[-2.64  3.89  3.52 -0.61  5.86 -3.69  2.08]
The entry just right of the largest entry -> -3.69
Give the entry just right of the smallest entry.
2.08
The entry just left of the centre entry -> 3.52

Read these off the row that follows.
1) What is the entry just right of the smallest entry?
2) What is the entry just right of the largest entry?
3) What is the entry just right of 0.27?
4) What is the entry just left of 0.14?
5) What is the maximum?
6) What is the entry just right of -0.04?
7) What is the entry just left of -0.04?
[ 0.52  0.14 -0.04  1.07  0.28  7.57  0.27  0.56 -5.94  0.75  2.26]
1) 0.75
2) 0.27
3) 0.56
4) 0.52
5) 7.57
6) 1.07
7) 0.14

[[9.2, 16.8, 30.1, 19.4, 1.1, -3.4, -24.1, 13.3, 2.2, 7.5, -11.1], [18.6, -11.5, 17.7, 0.8, -17.5, 17.7, -19.4, -12.8, 10.8, 20.9, -25.7], [-2.4, 17.1, 15.2, 14.6, 8.7, -15.1, -16.4, 14.8, -5.4, -6.7, 1.4], [11.1, 19.6, 30.9, 23.2, 5.0, -8.5, -27.1, 16.7, 4.5, 3.6, -7.5], [-10.5, 20.4, 6.8, 12.6, 14.4, -23.6, -11.9, 18.6, -10.8, -16.4, 9.8], [-3.2, 17.7, 13.9, 15.7, 7.5, -18.4, -16.5, 16.1, -4.9, -10.0, 1.6], [10.6, -7.6, 13.0, -1.5, -12.7, 13.3, -13.9, -10.5, 4.1, 15.6, -20.5], [-11.0, -19.0, -23.3, -20.0, -10.5, -1.9, 5.3, -17.8, -7.8, -7.9, -4.8], [-14.5, 11.0, -4.2, 3.9, 5.8, -21.8, -5.7, 10.0, -12.2, -18.3, 6.3], [20.1, -13.0, 17.6, 0.8, -17.9, 17.7, -19.9, -13.1, 12.5, 20.4, -26.2], [10.5, -16.4, 5.7, -8.4, -17.2, 17.1, -10.7, -17.2, 4.9, 16.0, -22.5]]
The entry just right of the smallest entry is 16.7
The third smallest entry is -25.7
The first entry in reading order -> 9.2
Report the minimum.
-27.1
Report the 3rd largest entry.
23.2
Report the entry just right of -10.7.
-17.2
Report the entry just left of -6.7.
-5.4
Report the entry just left of 13.9.
17.7
Report the 2nd smallest entry.
-26.2
The entry just left of 16.0 -> 4.9
Report the largest entry.
30.9
Report the entry just right of -4.9.
-10.0
The second entry in reading order is 16.8
Report the entry just left of -3.4.
1.1
Report the entry just left of -4.2.
11.0

Questions about the table below.
1) The largest entry?
2) The entry just left of -6.39?
3) The entry just left of the smallest entry?
4) The entry just left of 3.79?
array([[ 1.38, -1.82, -5.24,  2.68,  1.22, -1.13, -1.66,  1.45, -0.88,
        -1.22],
       [ 0.07, -1.67, -3.68,  2.77,  2.42, -2.93, -1.75,  1.52,  0.47,
        -1.15],
       [ 2.70, -3.91, -7.05,  4.55,  0.19, -1.39, -1.03,  3.58, -1.74,
         0.32],
       [ 2.46, -4.27, -6.39,  4.38,  0.00, -1.42,  0.29,  3.79, -1.67,
         1.74],
       [ 1.70, -4.26, -5.90,  4.47,  0.15, -2.14,  0.37,  3.86, -1.38,
         1.81],
       [-0.02, -2.17, -2.38,  2.84,  2.39, -3.11, -0.51,  1.64,  0.90,
        -0.26],
       [ 1.77, -2.47, -6.15,  3.41,  0.99, -1.47, -1.51,  2.08, -1.20,
        -1.10]])
1) 4.55
2) -4.27
3) -3.91
4) 0.29

data = [[0.02, -0.05, -0.08, -0.07, -0.12, -0.10, -0.06, 0.03, -0.07, 0.01, 0.02, 0.04, -0.01], [-0.01, 0.09, -0.03, -0.06, 0.07, 0.05, -0.03, 0.05, -0.07, 0.04, -0.07, -0.07, -0.07], [0.00, -0.06, -0.09, -0.04, -0.19, -0.17, -0.05, -0.01, -0.03, -0.01, 0.04, 0.05, 0.01], [0.03, -0.03, -0.07, -0.10, -0.06, -0.05, -0.07, 0.08, -0.09, 0.04, 0.01, 0.02, -0.05], [0.02, 0.02, -0.08, -0.07, -0.07, -0.06, -0.03, 0.01, -0.06, 0.01, 0.02, 0.02, -0.02], [-0.02, 0.15, -0.06, 0.00, -0.05, -0.07, 0.06, -0.02, 0.01, -0.01, -0.04, -0.05, 0.03]]
The third entry in reading order: -0.08
The 1st entry in reading order -> 0.02
The largest entry -> 0.15
The entry just right of the smallest entry: -0.17
The entry just right of 0.07 -> 0.05
The second largest entry is 0.09

Questions about the table below.
1) Give the top entry of the column that holds the largest entry.
2) Give the entry just left of -1.84.
3) Give the largest entry in the first column.
4) Give the first entry on the diagonal from the top-right corner.
5) Give the third entry on the diagonal from the top-right corner.
6) Give the entry in the bottom-left corner.
7) Give the 2nd entry from the end, reading row by row.
8) Give the bottom-right entry.
1.67,-0.57,0.65,6.22,-0.93,-0.84,-6.10,-5.49,2.83,0.50,-0.47,1.42,2.38,1.88,1.47,4.33
0.01,-1.26,0.82,-1.92,-1.47,-0.69,0.08,-0.33,-0.60,0.54,-0.32,-0.21,3.10,3.32,2.01,0.60
0.36,-1.70,-0.04,3.53,-0.44,-1.34,-1.02,-0.38,2.15,1.67,-1.39,1.62,-1.14,-1.31,-2.39,0.98
0.22,1.44,-0.55,1.26,1.38,1.05,0.51,0.70,-0.30,-1.11,0.59,-0.76,-1.68,-2.45,-0.71,-0.55
0.13,0.56,0.23,-1.84,-0.83,0.77,0.79,0.00,-1.06,0.10,0.07,-0.51,2.29,2.05,1.78,1.01
1) 6.22
2) 0.23
3) 1.67
4) 4.33
5) -1.31
6) 0.13
7) 1.78
8) 1.01

Questions about the matrix below.
1) Give the second entry in reading order.
2) Give the entry just left of -41.
3) Give the second smallest entry.
[[-25, -21, -26, -19, -42, -1, -20, -17], [-27, -1, -24, -20, -9, -34, -20, -16], [-18, -15, -18, -10, 6, -2, -19, -22], [-9, -5, -15, -19, -20, 13, -21, -18], [-17, -15, -19, -12, -32, -10, -22, -26], [-14, -40, -4, -12, -28, 26, -16, -15], [-17, -22, -8, -14, -8, -44, -13, -20], [-20, -19, -12, -17, -18, -25, -22, -25], [-16, -30, -8, -7, -48, -3, -26, -24], [-35, -18, -9, -21, -5, -33, -19, -23], [-14, -22, -14, -20, -49, -10, -25, -20], [-21, -40, -4, -18, -9, -41, -23, -26], [4, -35, -18, -14, -47, -45, -20, -22]]
1) -21
2) -9
3) -48

Read these off the array that follows.
1) Which number is the entry just right of 1.18?
2) Which number is the entry just left of -0.20?
3) Which number is the entry just left of -0.42?
[[-1.96, 1.65, 0.14, -0.44, -0.68], [-1.26, 1.18, -0.20, -0.26, -0.42], [2.55, 1.62, 0.24, 1.14, 0.99], [1.17, 1.98, 1.95, -0.06, 0.48], [-2.04, 0.57, 0.57, 0.05, -0.71]]
1) -0.20
2) 1.18
3) -0.26

[[ 52  35  92 152 197  44]
 [ 53  40  95 151 195  45]
 [182 161  95 178  42  35]
 [184 156 157 145  15  62]
 [187 165 111 171  37  40]
 [ 70  43 169  97 222  75]
 [ 62  37 153 108 224  69]
 [155  67 170  90 155 237]
 [158 152  29 159 150  18]
 [ 71  33  35 177 101  40]]
Indices start at 1.
Which number is the entry directly below the smallest entry? 37
The entry directly above 195 -> 197
Which number is the bottom entry of the column that holds the smallest entry? 101
Which number is the entry in the bottom-right corner? 40
The entry in row 1 and column 1 is 52
Which number is the entry directly above 15? 42
The entry at row 2, column 3: 95
Which number is the entry in row 3 and column 2? 161
The entry directly below 187 is 70
Which number is the entry in row 2 and column 2? 40
The entry at row 1, column 3: 92
Which number is the top-right entry? 44
Which number is the entry just left of the largest entry? 155
Which number is the entry in the bottom-left corner? 71
Which number is the entry in row 1 and column 2? 35
The entry directly below 237 -> 18
Which number is the entry in row 2 and column 1? 53
The entry just left of the smallest entry -> 145
The entry just left of 29 -> 152
Which number is the entry just right of 170? 90
